[[102 108 132 155 154]
 [121 111 155 102 108]] --> 154

[[125 123 126 128 140 124 146]
 [136 118 101 128 151 128 113]
 [128 134 117 128 140 135 114]] --> 113

[[123 140 124 127 125 136]
 [119 116 123 123 118 135]
 [128 150 130 132 131 130]] --> 135

[[122 138 126 133 118 126]
 [114 151 127 128 115 144]
 [131 124 125 122 136 114]] --> 144

[[104 151 157 154 157 148 156]
 [102 155  99 149 144 154 101]] --> 156

[[154 142 155 129 128 143]
 [125 127 126 149 146 126]] --> 143
---
141  128  153  140  132  129  110 >> 141
119  152  126  144  129  151  102 >> 119
150  130  149  119  121 >> 150
102  106  101  108  112  106 >> 102
154  102  103  152  137 >> 154
132  150  136  146  149 >> 132
---
134,151,139,153,155
147,145,124,148,142
116,101,121,99,100
: 151

127,111,157,108,107,128
129,121,146,113,119,136
: 136

102,146,135,116,99,118,126: 126

125,107,151,117,141,106: 125

122,150,137,134: 134

100,121,107,112,122: 112

128,139,152,141: 139

107,136,150,135,130,130
116,131,135,140,154,124
: 140
---
[[129, 113, 145, 144, 129, 113], [143, 119, 132, 128, 114, 119], [135, 107, 148, 142, 123, 106]] out 123
[[137, 147, 148, 126], [106, 154, 119, 139]] out 119
[[118, 149, 129, 153], [118, 146, 131, 157]] out 131
[[125, 142, 132, 133, 157], [123, 145, 140, 135, 152], [126, 141, 127, 132, 158]] out 132
[[123, 106, 113, 134], [123, 105, 113, 133], [123, 111, 112, 141]] out 112
[102, 115, 147, 138] out 147
---
[[140 131 121 115 115 129 113]
 [138 100 151 145 118  98 119]
 [128 127 128 129 128 129 129]] Out: 98

[[133 124 131 127 125 128 129]
 [112 121 114 125 147 151 109]
 [113 122 115 125 145 149 110]] Out: 151

[[143 138 128 139]
 [132 142 137 137]
 [138 127 132 150]] Out: 137

[[130 128 142 146 122 148]
 [124 107 143 146 126 133]
 [131 131 142 146 122 150]] Out: 126

[[116 141 124 130 121]
 [145 106 131 127 127]
 [143 115 134 128 115]] Out: 127

[[114 135 134 121 147]
 [126 122 147 139 117]
 [134 109 128 149 150]] Out: 139
---
[[148 131 130 154 130]
 [148 127 133 154 129]
 [157 127 152 142 134]] out 142

[134 117 134 142 156] out 142

[[138 117 133 130 131 123]
 [128 129 129 123 129 131]
 [149 124 123 136 124 133]] out 124

[[145 135 114 100 117 121 132]
 [153 144 120 101 124 134 140]] out 134

[121 124 151 129 114 100 133] out 100

[135 109 105 120] out 105

[[128 136 156 103]
 [132 157 128 118]] out 128

[[114 118 141 136]
 [107 114 139 121]] out 139
---
[[117 126 130 138]
 [141 105 127 129]
 [138 110 128 150]] --> 127

[[122 107 120 107 112 121]
 [145 125 108 127 137 140]] --> 137

[[138 153 127 112]
 [142 128 127 103]] --> 127

[[138 120 114 156 109]
 [114 149 127 136 122]
 [139  99 118 136 131]] --> 136

[[121 150 122 127 133 128]
 [136 121 138 137 121 128]
 [136 139 143 155 119 131]] --> 121

[[135 147 140 131 109 139]
 [139 136 122 157 123 121]] --> 123

[[139 139 125 102 133]
 [105 142 127 116 148]
 [146 136 146 113 111]] --> 116

[[128 118 147 107 112 143 140]
 [101 105 110 142 137 122 137]] --> 122

[[132 153 130 131 139 123 115]
 [131 124 130 131 139 125 121]
 [131 124 127 131 134 131 123]] --> 125
---
[121 148 105 109 136 140 145] => 145
[150 103 123 155 150 127] => 127
[126  99 129 125] => 125
[140 119 112 150 146] => 146
[132 114 136 156 122] => 122
[120 143 131 155] => 155
[140 133 127 132 153] => 153
[149 107 112 138 134] => 134
---
[124 129 107 111 105] -> 107
[134 130 146 153 152 124] -> 153
[158 114 155 130] -> 114
[110 157 138 135  99] -> 138
[114 109 100 105 108] -> 100
[151 134 132 129 158] -> 132
[136 152 129 120 144 137 115] -> 144
[154 127 125 142 122] -> 125
[138 100 133 137] -> 100
[126 153 122 137 148 146 124] -> 148
---
[[134 133 134 152 101 120 103]
 [137 121 141 133 124 121 120]] | 137

[[118 135 136 135 139 118 137]
 [120 150 132 150 137 120 134]
 [129 124 135 124 134 129 134]] | 120

[[130 113 105 126]
 [130 147 120 139]
 [132 128 107 146]] | 130

[[128 127 134 113 111 129 114]
 [128 127 117 151 122 127 114]] | 128

[[151 134 117 117 131 109 141]
 [123 126 129 130 131 129 125]] | 123

[[127 125 140 129]
 [151 134 126 137]] | 151

[[103 123 130 152 154]
 [134 137 144 147 151]
 [108 114 118 124 126]] | 134
---
[106 108 141 136 119] gives 119
[129 106 119 123 132] gives 123
[124 142 117 149 138] gives 138
[115 158 133 128 145] gives 133
[137 136 150 139 107] gives 137
[107 139 126 149 125] gives 126
[150 142 121 101 123] gives 123
[106 155 134 114 104] gives 114
[120 130 134 152 156] gives 134
---
[[128 132 127 129 124 130 122 129 133 131 127 127 132 131]
 [121 131 123 128 132 129 136 114 133 118 135 128 135 129]
 [127 126 128 126 129 127 133 133 131 136 136 125 132 126]
 [126 130 132 131 123 129 129 131 131 157 134 123 126 129]
 [123 116 130 130 130 129 122 128 132 120 130 128 115 128]
 [121 134 136 126 134 127 128 150 120 148 133 127 137 128]
 [126 133 130 127 128 127 129 145 135 144 120 127 120 127]
 [137 135 126 131 137 129 122 143 130 124 134 128 117 127]
 [127 128 136 124 121 129 136 132 133 128 128 127 128 128]
 [135 135 124 130 123 127 131 140 122 112 130 128 126 126]
 [129 127 132 126 129 128 133 124 131 108 129 128 123 125]
 [128 126 126 129 135 129 135 144 126 147 126 125 128 128]] -> 126

[[155 130 103 110 135 136 117 109 102 137]
 [139 134 116 122 128 133 126 129 118 129]
 [155 129 104 109 136 136 116 107 102 138]
 [141 133 114 120 129 133 124 126 115 130]
 [136 135 119 124 127 132 128 134 121 127]
 [150 131 107 113 133 136 120 116 107 135]
 [145 133 111 117 131 134 122 122 112 132]
 [135 135 119 124 126 132 128 134 121 127]
 [137 135 118 123 127 132 127 132 120 128]] -> 118

[[133 147 137 122 107 119 125 109 127 112 118 135 130]
 [129 126 129 103 135 131 126 141 142 122 121 134 118]
 [127 126 119 138 127 135 126 137 122 120 127 133 124]
 [131 113 136 138 132 119 118 109 122 145 135 138 106]
 [137 141 104 140 125 134 157 136 110 142 119 118 112]
 [136 126 136 134 110 119 119 141 120 129 131 127 143]
 [128 139 142 115 130 120 118 135 127 116 139 133 137]
 [129 134 131 130 130 139 137 130 148 110 127 118 138]] -> 131

[[148 117 106 147 136 119 134 137 144 108 136 133 103 115]
 [145 112 149 112 103 143 118 118 151 113 131 147 109 106]
 [128 130 126 117 116 137 149 151 108 121 141 123 141 103]
 [139 136 123 125 153 152 144 146 140 149 144 106 142 120]
 [132 142 121 114 123 123 148 124 111 138 122 125 111 136]
 [113 134 125 137 111 146 141 119 111 150 131 131 149 137]] -> 125

[[129 116 125 127 124 140 133 131 122 130]
 [126 121 111 107 111 144 150 116 114 142]
 [127 124 117 114 117 138 143 120 119 138]
 [126 143 124 118 125 118 133 117 130 133]
 [130 125 140 145 140 122 112 140 135 117]
 [127 116 112 109 111 148 150 119 113 142]
 [128 118 123 123 122 140 136 128 121 132]
 [127 132 123 120 123 128 135 121 126 133]
 [128 142 140 140 141 109 111 133 141 118]] -> 140

[[133 122 125 123 132 131]
 [106 150 144 151 118 117]
 [121 135 146 138 118 114]
 [128 128 135 129 104 104]
 [111 145 138 145 121 121]
 [139 117 143 123 140 133]
 [140 116 141 122 140 133]
 [130 126 139 129 117 114]
 [151 105 117 106 121 120]
 [116 140 142 142 120 118]
 [105 151 138 152 126 126]] -> 138
---
[[145 152 131 142 114]
 [126 126 134 142 133]
 [143 144 130 124 129]] ==> 134

[[111 111 121 127 150 150 120]
 [151 102 123 105 156 156 123]] ==> 156

[[124 134 107 105]
 [134 128 150 131]] ==> 128

[[112 126 156 128 121 137]
 [ 98 141 111 119 123 129]] ==> 119

[[109 131 128 156]
 [114 134 113 131]
 [146 122 124 115]] ==> 134

[[145 127 130 123 128 137 126]
 [122 127 134 102 134 154 136]] ==> 134

[[124 129 137 133 131 128 124]
 [105 122 128 127 129 136 142]
 [147 144 107 131 124 133 123]] ==> 129

[[150 114 126 131 126 133 127]
 [132 127 126 128 128 129 127]] ==> 128
---
[[134 139 144 121 112]
 [118 129 105 121 134]
 [153 121 128 126 128]]: 112

[[117 132 127 128]
 [103 138 131 122]]: 128

[133 149 129 136 131 136]: 136

[[146 116 115 115]
 [156 120 125 126]]: 115

[[155 128 154 128 127 128 128]
 [141 126 141 126 127 126 126]
 [130 130 128 133 145 127 136]]: 128

[[128 127 128 148 120 124 145]
 [127 127 130 149 120 124 149]]: 145

[139 153 147 114 113 116]: 116
---
129,105,123,124,118,140 | 140
128,102,133,115,142,125,123 | 123
123,105,126,130,114,114,104 | 104
147,149,140,103,143 | 143
153,116,142,112,131 | 131
124,113,154,118,129 | 129
